Below are the code and all the weights of a small trained network. Each question names an input and a class and asks about switching units off, where a switched-off unit gives its printed mean instead of its output.

import numpy as np


def w(rows, s, z=0):
    codes = np.array(rows[::2]) - 128.0
    scale = np.full(codes.shape[1], s)
    scale[-1] = z or s
    return codes * scale


def f(y):
    return y / 2 * (1 + np.tanh(0.7978845608 * (y + 0.044715 * y**3)))


def log_softmax(a):
    a = a - a.max(-1, keepdims=True)
    return a - np.log(np.exp(a).sum(-1, keepdims=True))


def net(x, mask):
    res = np.array(x, float).reshape(1, 4) / 4 @ E
    y = f(res @ A[0][:, :-1].T + A[0][:, -1])
    res = res + np.where(mask, y, B[0][:, -1]) @ B[0][:, :-1]
    return log_softmax(res[-1] @ U[:, :-1].T + U[:, -1])


A, B = {}, {}
E = w([
[127,126,127,126],'x0',
[20,74,84,98],'x1',
[144,187,56,131],'x2',
[226,7,79,124],'x3',
],0.011)
A[0] = w([
[215,173,115,148,173],'N0',
[85,174,143,81,160],'N1',
[78,101,99,94,9],'N2',
[177,170,56,77,92],'N3',
[41,198,122,87,68],'N4',
[112,161,143,127,105],'N5',
[131,132,121,128,221],'N6',
[172,88,23,184,107],'N7',
[160,183,46,93,5],'N8',
[106,124,198,103,208],'N9',
[180,168,11,120,94],'N10',
[90,184,142,94,99],'N11',
[127,221,41,98,144],'N12',
[105,46,212,138,151],'N13',
[141,159,37,91,188],'N14',
[154,194,62,103,158],'N15',
[35,75,51,31,167],'N16',
[101,176,126,149,71],'N17',
[89,146,29,161,140],'N18',
[172,146,165,154,34],'N19',
[113,207,143,174,142],'N20',
[164,103,79,87,88],'N21',
[189,178,159,108,101],'N22',
[125,157,82,159,70],'N23',
],0.011,0.0032)
B[0] = w([
[161,147,75,151,202],'N0',
[109,95,60,115,182],'N1',
[207,254,100,65,159],'N2',
[121,153,170,132,167],'N3',
[139,104,113,94,213],'N4',
[115,99,113,106,147],'N5',
[99,113,114,138,145],'N6',
[90,92,139,79,213],'N7',
[89,146,175,106,156],'N8',
[105,113,130,161,170],'N9',
[87,138,185,139,193],'N10',
[102,56,168,104,177],'N11',
[116,115,173,151,192],'N12',
[124,179,219,145,194],'N13',
[81,118,183,143,179],'N14',
[68,126,164,163,174],'N15',
[184,208,90,169,252],'N16',
[167,101,105,74,157],'N17',
[128,158,155,163,177],'N18',
[166,204,84,86,153],'N19',
[153,55,106,105,190],'N20',
[97,69,90,66,173],'N21',
[177,153,51,101,172],'N22',
[107,113,175,104,137],'N23',
],0.0077,0.011)
U = w([
[130,77,86,1,76],'0',
[131,141,103,152,255],'1',
[163,227,59,115,67],'2',
[117,154,210,161,56],'3',
],0.013,0.0095)

Each question gives the input, the list of numbers given to net, and the class t.
The units are the neurons (one row each of A and B). Each row of codes is followed by its name. A weight is (code - 128) times the scale printed after its matrix; where a second scale follows, it is the last column's (A, B and U).
mask holds one flag per neuron, in row order. A switched-off neuron (its flag False) gives its mean, the last column of its row in B, instead of its output. The means were averaged over made-up inputs and are rounded, as every weight is.
A unit's drop is (log p(t) with every unit on - log p(t) with that unit switched off) / (log p(t) with every unit on - log p(t) with every unit switched off).
The circuit of an input: a set's keep is (log p(t) with only the set's units on - log p(t) with every unit switched off) / (log p(t) with every unit on - log p(t) with every unit switched off). Starting from the 12 units with the biggest drops (on a tie, the unit counted first), units are removed one at a time, each time the one whose removal leaves the highest keep (on an exact tie, the one counted first), for as long as the keep stays at least 0.8.
units of the circuit, in order: the units of the circuit, biggest drop first
k most important neurons: the k neurons with the biggest drops, biggest first
drop when u is switched off: that unit's drop, to one decimal
input [-6,7,-6,5], class 2: units of the circuit, in order -> N16; N2
input [7,3,-8,-1], class 3: units of the circuit, in order -> N13
input [5,-2,5,-5], class 0: units of the circuit, in order -> N20; N16
input [5,6,7,4], class 3: 2 most important neurons -> N14; N10
input [-7,-7,-5,-6], class 1: 2 most important neurons -> N16; N9
input [-5,8,7,-8], class 0: 2 most important neurons -> N4; N11
input [2,6,4,-7], class 0: 2 most important neurons -> N4; N11
input [7,8,8,7], class 2: 3 most important neurons -> N16; N2; N18
input [-8,-7,4,-6], class 1: drop when N17 is switched off -> -0.3
input [5,4,8,1], class 3: drop when N21 is switched off -> 0.0
input [-3,-8,-8,-3], class 2: drop when N15 is switched off -> 0.1
